Below are the code and all the weights of a small trained network. Each question names an input and a target symbol and asks about switching units off, where a switched-off unit gives its printed mean instead of its output.

import numpy as np


def w(rows, s, z=0):
    codes = np.array(rows[::2]) - 128.0
    scale = np.full(codes.shape[1], s)
    scale[-1] = z or s
    return codes * scale


def f(y):
    return y / 2 * (1 + np.tanh(0.7978845608 * (y + 0.044715 * y**3)))


def softmax(a):
    e = np.exp(a - a.max(-1, keepdims=True))
    return e / e.sum(-1, keepdims=True)


def log_softmax(a):
    a = a - a.max(-1, keepdims=True)
    return a - np.log(np.exp(a).sum(-1, keepdims=True))


def net(x, mask):
    ids = ['αβγδεζηθλμξστφψω'.index(c) for c in x.split()]
    T = len(ids)
    res = E[ids] + P[:T]
    u = 0
    for l in range(2):
        q, k, v = (res @ M[l].T for M in (Q, K, V))
        z = softmax(np.where(np.tri(T) > 0, q @ k.T / 2**0.5, -1e9)) @ v
        res = res + np.where(mask[u], z, O[l][:, -1]) @ O[l][:, :-1]
        u += 1
        y = f(res @ A[l][:, :-1].T + A[l][:, -1])
        res = res + np.where(mask[u : u + 16], y, B[l][:, -1]) @ B[l][:, :-1]
        u += 16
    return log_softmax(res[-1] @ U[:, :-1].T + U[:, -1])


Q, K, V, O, A, B = {}, {}, {}, {}, {}, {}
E = w([
[143,142,119,168,99,158,158,139,47],'α',
[86,198,103,91,137,155,183,166,96],'β',
[196,211,89,110,169,151,66,147,113],'γ',
[254,106,197,54,85,80,74,116,103],'δ',
[103,143,71,94,121,156,95,105,126],'ε',
[178,80,87,97,64,108,148,75,133],'ζ',
[124,113,145,116,112,112,44,184,63],'η',
[107,115,37,117,128,125,141,100,113],'θ',
[105,145,155,105,95,163,100,122,112],'λ',
[151,164,172,58,72,127,71,154,168],'μ',
[142,65,34,98,104,78,184,75,115],'ξ',
[68,76,73,109,167,124,178,117,45],'σ',
[117,121,124,93,150,87,138,164,83],'τ',
[166,146,155,56,124,72,88,179,150],'φ',
[147,97,144,185,122,116,113,82,198],'ψ',
[157,61,122,104,66,79,178,89,77],'ω',
],0.008)
P = w([
[97,84,139,3,161,120,153,68,177],'0',
[126,106,107,105,72,98,131,189,113],'1',
[137,106,111,113,76,98,131,179,105],'2',
[145,124,108,112,72,117,120,192,100],'3',
[149,124,90,114,86,106,125,193,88],'4',
[161,131,89,115,100,120,126,195,80],'5',
[175,135,75,123,112,121,135,192,59],'6',
[173,139,79,125,103,120,133,190,64],'7',
[178,138,74,127,127,114,151,198,50],'8',
[197,131,62,129,128,116,149,198,44],'9',
[201,121,38,135,125,117,165,195,36],'10',
[185,134,41,132,118,146,154,201,31],'11',
],0.0046)
Q[0] = w([
[88,146,151,32,220,136,110,91,142],'L0H1',
[159,136,105,3,94,121,141,183,30],'L0H1',
],0.037)
K[0] = w([
[116,126,126,2,12,168,90,134,21],'L0H1',
[38,132,201,12,181,192,136,34,164],'L0H1',
],0.025)
V[0] = w([
[147,77,212,146,85,94,174,116,19],'L0H1',
[103,136,130,130,30,249,83,42,136],'L0H1',
],0.016)
O[0] = w([
[118,118,74,69,76,254,91,101,157,6],'L0H1',
[91,202,135,124,59,88,110,41,63,132],'L0H1',
],0.0084,0.0013)
A[0] = w([
[124,119,131,136,147,119,137,106,170,65],'L0N1',
[159,229,140,190,171,214,213,57,207,8],'L0N2',
[90,144,192,96,172,159,131,85,204,70],'L0N3',
[140,179,185,229,70,159,57,208,135,86],'L0N4',
[142,140,124,212,110,164,144,103,151,13],'L0N5',
[40,66,139,233,151,200,154,100,30,5],'L0N6',
[164,254,117,220,103,197,116,213,80,73],'L0N7',
[95,116,99,173,126,168,118,124,249,88],'L0N8',
[63,117,167,163,92,105,132,134,189,41],'L0N9',
[149,159,138,242,145,186,96,182,108,147],'L0N10',
[241,159,239,192,91,210,136,118,113,82],'L0N11',
[139,79,196,124,103,147,175,141,91,43],'L0N12',
[115,157,193,197,83,177,152,192,120,109],'L0N13',
[133,154,99,226,140,145,99,106,164,104],'L0N14',
[164,182,26,215,176,157,60,116,132,73],'L0N15',
[90,113,83,183,137,88,34,185,140,74],'L0N16',
],0.0082,0.0027)
B[0] = w([
[165,112,162,193,92,171,151,104,111,53],'L0N1',
[61,147,136,47,142,250,49,103,178,61],'L0N2',
[165,79,158,230,84,136,112,135,66,55],'L0N3',
[170,90,104,200,113,125,166,105,74,141],'L0N4',
[152,162,176,131,160,174,115,75,141,40],'L0N5',
[128,135,81,47,228,131,34,79,69,88],'L0N6',
[171,109,68,119,62,93,195,115,152,255],'L0N7',
[148,144,151,113,177,67,184,125,117,97],'L0N8',
[16,66,186,79,135,141,78,71,176,48],'L0N9',
[171,73,113,115,94,118,147,126,118,159],'L0N10',
[119,111,104,48,225,73,76,106,136,116],'L0N11',
[144,178,77,147,135,153,91,149,176,105],'L0N12',
[124,125,103,131,165,123,161,138,165,121],'L0N13',
[161,96,227,83,193,99,174,61,111,59],'L0N14',
[142,103,134,92,83,93,98,123,149,116],'L0N15',
[154,78,194,223,74,149,161,125,98,134],'L0N16',
],0.011,0.0017)
Q[1] = w([
[160,65,119,106,46,73,183,140,37],'L1H1',
[174,1,112,54,55,59,177,124,77],'L1H1',
],0.042)
K[1] = w([
[119,147,145,148,185,180,111,103,197],'L1H1',
[106,105,226,177,182,144,148,5,178],'L1H1',
],0.035)
V[1] = w([
[107,78,4,160,145,122,218,40,130],'L1H1',
[209,79,157,92,72,89,87,79,203],'L1H1',
],0.019)
O[1] = w([
[17,23,129,111,84,1,118,194,193,252],'L1H1',
[100,174,25,226,161,148,62,110,207,203],'L1H1',
],0.0076,0.0029)
A[1] = w([
[134,88,154,100,68,175,202,123,89,202],'L1N1',
[5,112,142,169,194,117,76,118,157,97],'L1N2',
[128,208,179,192,123,51,139,72,72,75],'L1N3',
[129,162,130,188,172,230,103,131,83,50],'L1N4',
[186,75,136,115,174,254,144,176,184,134],'L1N5',
[71,45,142,83,90,193,96,148,182,21],'L1N6',
[205,147,157,68,176,128,187,155,134,141],'L1N7',
[87,161,202,101,115,113,159,58,39,57],'L1N8',
[172,147,107,104,105,141,45,33,53,64],'L1N9',
[221,149,70,152,184,118,99,67,171,96],'L1N10',
[164,161,223,70,100,212,162,87,83,94],'L1N11',
[153,127,87,193,183,164,64,150,47,178],'L1N12',
[61,157,127,170,180,114,108,141,225,171],'L1N13',
[132,57,189,107,116,76,102,162,166,2],'L1N14',
[182,130,190,63,172,90,25,178,134,180],'L1N15',
[85,72,135,120,47,106,51,144,156,190],'L1N16',
],0.0087,0.0072)
B[1] = w([
[22,125,125,96,183,101,62,124,200,224],'L1N1',
[154,34,144,91,102,153,128,67,80,181],'L1N2',
[166,183,150,106,153,149,186,128,228,172],'L1N3',
[178,51,156,47,48,78,95,126,178,167],'L1N4',
[62,84,128,144,161,166,226,24,152,162],'L1N5',
[213,82,26,168,153,123,55,193,244,166],'L1N6',
[131,60,163,230,112,189,107,122,107,202],'L1N7',
[165,79,120,191,35,97,169,139,200,174],'L1N8',
[59,174,133,131,80,200,177,136,167,164],'L1N9',
[153,88,116,68,111,31,116,131,109,195],'L1N10',
[184,169,83,101,137,125,81,182,17,200],'L1N11',
[133,119,116,168,222,130,129,137,93,205],'L1N12',
[68,173,165,127,44,203,106,119,103,227],'L1N13',
[110,119,82,128,59,212,249,146,32,186],'L1N14',
[63,136,114,108,153,99,101,129,190,172],'L1N15',
[190,177,209,125,203,135,140,112,133,255],'L1N16',
],0.014,0.011)
U = w([
[69,186,160,46,209,81,62,131,156,182],'α',
[96,71,132,168,84,75,76,197,98,126],'β',
[170,165,168,228,208,139,136,151,124,174],'γ',
[104,97,73,77,68,115,117,92,167,96],'δ',
[124,116,179,166,91,67,183,127,209,116],'ε',
[112,162,252,128,88,139,108,59,103,218],'ζ',
[102,141,71,73,197,201,97,122,33,160],'η',
[69,129,181,73,132,67,214,153,64,110],'θ',
[61,226,43,163,67,173,155,160,142,226],'λ',
[212,147,131,73,104,60,127,163,112,134],'μ',
[148,97,154,114,67,162,184,167,115,30],'ξ',
[103,107,97,73,162,141,156,198,174,59],'σ',
[48,91,150,160,173,169,150,94,182,71],'τ',
[159,59,161,131,161,80,148,102,120,63],'φ',
[124,153,63,146,143,52,149,133,94,186],'ψ',
[165,104,128,137,130,184,72,134,215,1],'ω',
],0.0041,0.0045)

Each question gives the input, a string of symbols that net reads in full, and the target symbol t.
The units are the heads (2 rows each of Q, K, V and O) and the neurons (one row each of A and B). Each row of codes is followed by its name. A weight is (code - 128) times the scale printed after its matrix; where a second scale follows, it is the last column's (O, A, B and U).
mask holds one flag per unit, layer by layer, with each layer's heads first. A switched-off unit (its flag False) gives its mean, the last column of its rows in O or B, instead of its output. The means were averaged over made-up inputs and are rounded, as every weight is.
A unit's drop is (log p(t) with every unit on - log p(t) with that unit switched off) / (log p(t) with every unit on - log p(t) with every unit switched off).
The circuit of an input: a set's keep is (log p(t) with only the set's units on - log p(t) with every unit switched off) / (log p(t) with every unit on - log p(t) with every unit switched off). Starting from the 12 units with the biggest drops (on a tie, the unit counted first), units are removed one at a time, each time the one whose removal leaves the highest keep (on an exact tie, the one counted first), for as long as the keep stays at least 0.8.
circuit, biggest first: the units of the circuit, biggest drop first
most important unit: the unit with the biggest drop
top k neurons: the k neurons with the biggest drops, biggest first
k most important neurons of layer l: the k neurons of layer l with the biggest drops, biggest first
input ζ σ ε, target ζ: top 3 neurons : (L1N16 L1N13 L1N2)
input β ξ β α ω σ, target β: 2 most important neurons of layer 1 : (L1N8 L1N7)
input η β λ, target η: top 3 neurons : (L1N11 L0N7 L1N12)
input δ λ η σ σ ξ λ η, target δ: top 2 neurons : (L1N4 L1N10)
input ω θ α ψ η β θ γ β, target λ: most important unit : L0N7
input ζ δ η φ θ δ ψ η, target γ: circuit, biggest first : (L1H1 L1N16 L1N1 L1N10)
input δ δ σ ξ γ, target δ: top 2 neurons : (L1N10 L1N4)
input ε μ β η τ η ε β β ξ, target ε: top 2 neurons : (L1N8 L0N7)
input ω β λ β, target ω: circuit, biggest first : (L0H1 L1N6 L1H1)
input γ σ η ξ β η σ, target γ: top 2 neurons : (L1N12 L1N7)
input ξ ξ δ τ β β β ε δ, target ξ: circuit, biggest first : (L1N14 L1H1 L1N2)
input β θ β α, target β: top 2 neurons : (L1N7 L0N7)
input η η δ β γ, target η: top 4 neurons : (L1N11 L0N7 L1N8 L0N10)
input β η ξ, target β: top 2 neurons : (L0N7 L1N7)
input ε σ δ ζ δ, target ε: top 3 neurons : (L1N8 L0N7 L1N3)
input β β ω η β ε γ ζ, target β: top 2 neurons : (L0N7 L1N7)
input ζ δ ξ ξ λ, target ζ: circuit, biggest first : (L1H1 L1N16 L1N13)
input σ β β, target σ: 3 most important neurons of layer 1 : (L1N6 L1N14 L1N1)
input τ μ θ η θ δ ε, target τ: circuit, biggest first : (L0H1 L1N5 L1N11)
input φ ε β ζ, target φ: 3 most important neurons of layer 1 : (L1N4 L1N5 L1N10)
input φ β β ε φ δ ζ δ, target φ: top 4 neurons : (L1N10 L1N4 L1N5 L1N12)
input λ δ α β ψ, target ζ: top 2 neurons : (L1N13 L1N6)
input λ ξ α β η μ, target λ: top 4 neurons : (L0N7 L1N9 L1N16 L0N4)
input γ η μ τ φ β ε β ζ, target γ: most important neuron of layer 0 : (L0N7)
input λ λ η θ θ β δ ε α α δ, target λ: most important unit : L0H1
input λ τ μ ω ε α ε θ β σ η, target λ: 2 most important neurons of layer 1 : (L1N9 L1N16)
input μ θ η β η β α γ η, target μ: most important unit : L1N4
input α β τ ξ β δ η τ β β β β, target α: 2 most important neurons of layer 1 : (L1N1 L1N14)
